Below are the code and all the weights of a small trained network. Each question names an input and a class and asks about switching units off, where a switched-off unit gives its printed mean instead of its output.

import numpy as np


def w(rows, s, z=0):
    codes = np.array(rows[::2]) - 128.0
    scale = np.full(codes.shape[1], s)
    scale[-1] = z or s
    return codes * scale


def f(y):
    return y / 2 * (1 + np.tanh(0.7978845608 * (y + 0.044715 * y**3)))


def log_softmax(a):
    a = a - a.max(-1, keepdims=True)
    return a - np.log(np.exp(a).sum(-1, keepdims=True))


def net(x, mask):
    res = np.array(x, float).reshape(1, 3) / 4 @ E
    y = f(res @ A[0][:, :-1].T + A[0][:, -1])
    res = res + np.where(mask, y, B[0][:, -1]) @ B[0][:, :-1]
    return log_softmax(res[-1] @ U[:, :-1].T + U[:, -1])


A, B = {}, {}
E = w([
[96,22,137,254],'x0',
[236,100,27,150],'x1',
[67,215,75,179],'x2',
],0.009)
A[0] = w([
[105,84,131,190,66],'N0',
[76,83,208,77,60],'N1',
[125,140,148,127,2],'N2',
[153,122,107,95,51],'N3',
[44,222,46,181,128],'N4',
[161,146,40,179,109],'N5',
[249,110,69,119,109],'N6',
[95,157,93,162,42],'N7',
[158,132,53,165,67],'N8',
[58,191,191,161,73],'N9',
[47,171,191,108,47],'N10',
[93,154,82,159,85],'N11',
[71,87,161,67,52],'N12',
[86,86,206,98,115],'N13',
[149,67,148,84,98],'N14',
[173,113,43,127,68],'N15',
[53,129,218,150,142],'N16',
[66,217,58,167,130],'N17',
[181,136,87,170,132],'N18',
[115,55,144,180,77],'N19',
[180,61,214,88,183],'N20',
[192,133,184,41,57],'N21',
[143,138,155,203,84],'N22',
[123,97,127,111,74],'N23',
[20,149,154,122,74],'N24',
[47,106,154,98,93],'N25',
[146,217,74,59,39],'N26',
[149,26,165,147,73],'N27',
[150,94,179,177,72],'N28',
[107,49,119,169,38],'N29',
[101,99,113,196,64],'N30',
[145,89,161,184,57],'N31',
[232,67,230,102,163],'N32',
[189,91,170,22,44],'N33',
[111,124,115,194,68],'N34',
[220,86,97,140,50],'N35',
[85,74,103,160,57],'N36',
[130,193,78,196,120],'N37',
[138,45,144,68,174],'N38',
[166,203,107,103,74],'N39',
[121,172,120,31,58],'N40',
],0.011,0.0046)
B[0] = w([
[149,160,247,36,181],'N0',
[102,51,112,59,180],'N1',
[108,120,135,25,113],'N2',
[96,88,167,59,135],'N3',
[20,160,109,192,255],'N4',
[104,70,79,34,201],'N5',
[118,42,117,63,235],'N6',
[37,127,84,127,148],'N7',
[111,65,101,36,175],'N8',
[100,37,89,77,202],'N9',
[154,44,88,34,197],'N10',
[50,145,107,155,160],'N11',
[115,75,105,63,154],'N12',
[100,59,96,96,184],'N13',
[47,152,74,190,162],'N14',
[161,43,143,33,186],'N15',
[163,59,107,100,223],'N16',
[1,242,120,207,234],'N17',
[118,54,92,52,182],'N18',
[136,199,249,67,192],'N19',
[58,165,45,210,216],'N20',
[95,242,202,90,188],'N21',
[110,225,180,75,155],'N22',
[48,101,74,57,123],'N23',
[158,62,71,67,199],'N24',
[152,41,80,34,172],'N25',
[165,168,210,42,217],'N26',
[48,187,177,86,193],'N27',
[80,178,197,67,159],'N28',
[135,153,168,42,178],'N29',
[134,141,202,60,179],'N30',
[115,175,166,29,163],'N31',
[14,174,62,242,228],'N32',
[44,171,168,85,194],'N33',
[72,200,167,62,164],'N34',
[124,84,72,46,191],'N35',
[160,176,201,62,164],'N36',
[24,90,95,155,197],'N37',
[48,177,38,218,191],'N38',
[96,148,192,76,183],'N39',
[152,150,226,52,196],'N40',
],0.0067,0.0091)
U = w([
[118,184,251,78,44],'0',
[64,162,133,137,157],'1',
[129,78,135,82,50],'2',
[102,138,131,141,196],'3',
[167,163,148,159,2],'4',
],0.015,0.0051)

Each question gives the input, the list of numbers given to net, and the class t.
The units are the neurons (one row each of A and B). Each row of codes is followed by its name. A weight is (code - 128) times the scale printed after its matrix; where a second scale follows, it is the last column's (A, B and U).
mask holds one flag per neuron, in row order. A switched-off neuron (its flag False) gives its mean, the last column of its row in B, instead of its output. The means were averaged over made-up inputs and are rounded, as every weight is.
A unit's drop is (log p(t) with every unit on - log p(t) with that unit switched off) / (log p(t) with every unit on - log p(t) with every unit switched off).
The circuit of an input: a set's keep is (log p(t) with only the set's units on - log p(t) with every unit switched off) / (log p(t) with every unit on - log p(t) with every unit switched off). Starting from the 12 units with the biggest drops (on a tie, the unit counted first), units are removed one at a time, each time the one whose removal leaves the highest keep (on an exact tie, the one counted first), for as long as the keep stays at least 0.8.
units of the circuit, in order: the units of the circuit, biggest drop first
k most important neurons: the k neurons with the biggest drops, biggest first
drop when u is switched off: that unit's drop, to one decimal
input [7,-6,0], class 0: most important neuron => N19
input [-1,-7,-7], class 1: 2 most important neurons => N32; N20
input [8,2,-8], class 0: 2 most important neurons => N19; N0
input [-8,4,8], class 0: 4 most important neurons => N26; N40; N39; N32
input [5,-7,-8], class 1: 4 most important neurons => N32; N20; N38; N27
input [2,6,-6], class 1: 2 most important neurons => N32; N38
input [5,0,-5], class 0: 2 most important neurons => N19; N0
input [8,8,-7], class 0: 2 most important neurons => N19; N27
input [-5,-1,-6], class 1: 3 most important neurons => N32; N20; N38
input [2,3,-2], class 3: drop when N1 is switched off => 0.2
input [-3,-1,-2], class 3: drop when N0 is switched off => 0.4
input [4,6,-7], class 1: drop when N26 is switched off => 0.0
input [8,-7,1], class 0: drop when N19 is switched off => 0.2
input [-6,5,1], class 0: units of the circuit, in order => N26
